M =
[[+2.08,+2.46,+2.35,+2.67,-0.19,+0.44,+4.56,+0.94,+0.58,-1.44,+3.19,+2.22,-1.49],
[-0.53,+2.23,+2.35,+4.01,-1.55,+0.36,-3.88,+1.78,-1.39,+3.47,+3.81,+2.38,-0.27],
[-1.33,+3.27,+2.91,+4.41,-3.14,-0.11,+4.08,+0.26,-1.04,-2.20,+4.47,+2.90,-0.80],
[+3.86,+0.96,+1.76,+1.06,-4.96,-2.04,+0.64,+1.87,+2.35,-2.21,+1.57,+1.24,+2.10],
[-1.82,-0.81,-0.51,-1.74,-3.75,-0.03,+2.47,-0.17,-0.62,-3.33,-0.97,-0.67,+2.15],
[-0.43,-1.15,-0.48,-1.82,+3.56,-0.21,+2.20,-4.98,+2.13,-1.61,-0.98,-0.89,-2.64],
[+1.29,+0.10,-0.74,-0.66,+2.35,+1.00,-0.12,-1.13,+0.38,-0.18,+0.04,-0.32,-0.48],
[-3.04,-0.26,-0.13,+1.01,-0.08,+1.23,+0.59,-0.70,-2.95,+0.71,+0.75,+0.02,-1.51]]
M[0,0] => +2.08
M[4,1] => -0.81
M[4] => [-1.82, -0.81, -0.51, -1.74, -3.75, -0.03, +2.47, -0.17, -0.62, -3.33, -0.97, -0.67, +2.15]
M[7] => [-3.04, -0.26, -0.13, +1.01, -0.08, +1.23, +0.59, -0.70, -2.95, +0.71, +0.75, +0.02, -1.51]
M[4,3] => -1.74
M[1] => [-0.53, +2.23, +2.35, +4.01, -1.55, +0.36, -3.88, +1.78, -1.39, +3.47, +3.81, +2.38, -0.27]
M[3,8] => +2.35
M[1,5] => +0.36
M[6,12] => -0.48
M[1,0] => -0.53
M[1,9] => +3.47
M[7,8] => -2.95
M[3,10] => +1.57
M[3,1] => +0.96
M[3,2] => +1.76
M[1,8] => -1.39
M[3,9] => -2.21
M[2,11] => +2.90
M[0] => [+2.08, +2.46, +2.35, +2.67, -0.19, +0.44, +4.56, +0.94, +0.58, -1.44, +3.19, +2.22, -1.49]
M[5,4] => +3.56
M[6,5] => +1.00
M[:, 5] => [+0.44, +0.36, -0.11, -2.04, -0.03, -0.21, +1.00, +1.23]
M[4,7] => -0.17
M[2,1] => +3.27
M[6,9] => -0.18
M[6,11] => -0.32
M[5,8] => +2.13
M[4,6] => +2.47
M[5,7] => -4.98
M[2] => [-1.33, +3.27, +2.91, +4.41, -3.14, -0.11, +4.08, +0.26, -1.04, -2.20, +4.47, +2.90, -0.80]
M[4,4] => -3.75
M[:, 11] => [+2.22, +2.38, +2.90, +1.24, -0.67, -0.89, -0.32, +0.02]

x = -238  -168   380   406  -553   443  -199   506    50
x[0] = -238
x[6] = -199
x[2] = 380

W =
[[ 79 117  86  52 166  38  46  96  99  66  61  49 199 122  35]
 [102 102  95  54 148 134  69 164  53 114  86  91 103 188  68]]
W[0, 0] = 79
W[0, 4] = 166
W[0, 9] = 66
W[1, 12] = 103
W[0, 3] = 52
W[0, 14] = 35
W[1, 5] = 134
W[:, 7] = [96, 164]
W[1] = [102, 102, 95, 54, 148, 134, 69, 164, 53, 114, 86, 91, 103, 188, 68]
W[1, 9] = 114

m = [-0.073, -0.030, -0.014, -0.030, -0.099, -0.076, 0.115, -0.129, -0.027, -0.142, -0.003, -0.029, -0.073]
m[0] -> -0.073
m[-5] -> -0.027
m[6] -> 0.115
m[1] -> -0.030
m[-10] -> -0.030
m[5] -> -0.076
m[12] -> -0.073
m[-3] -> -0.003
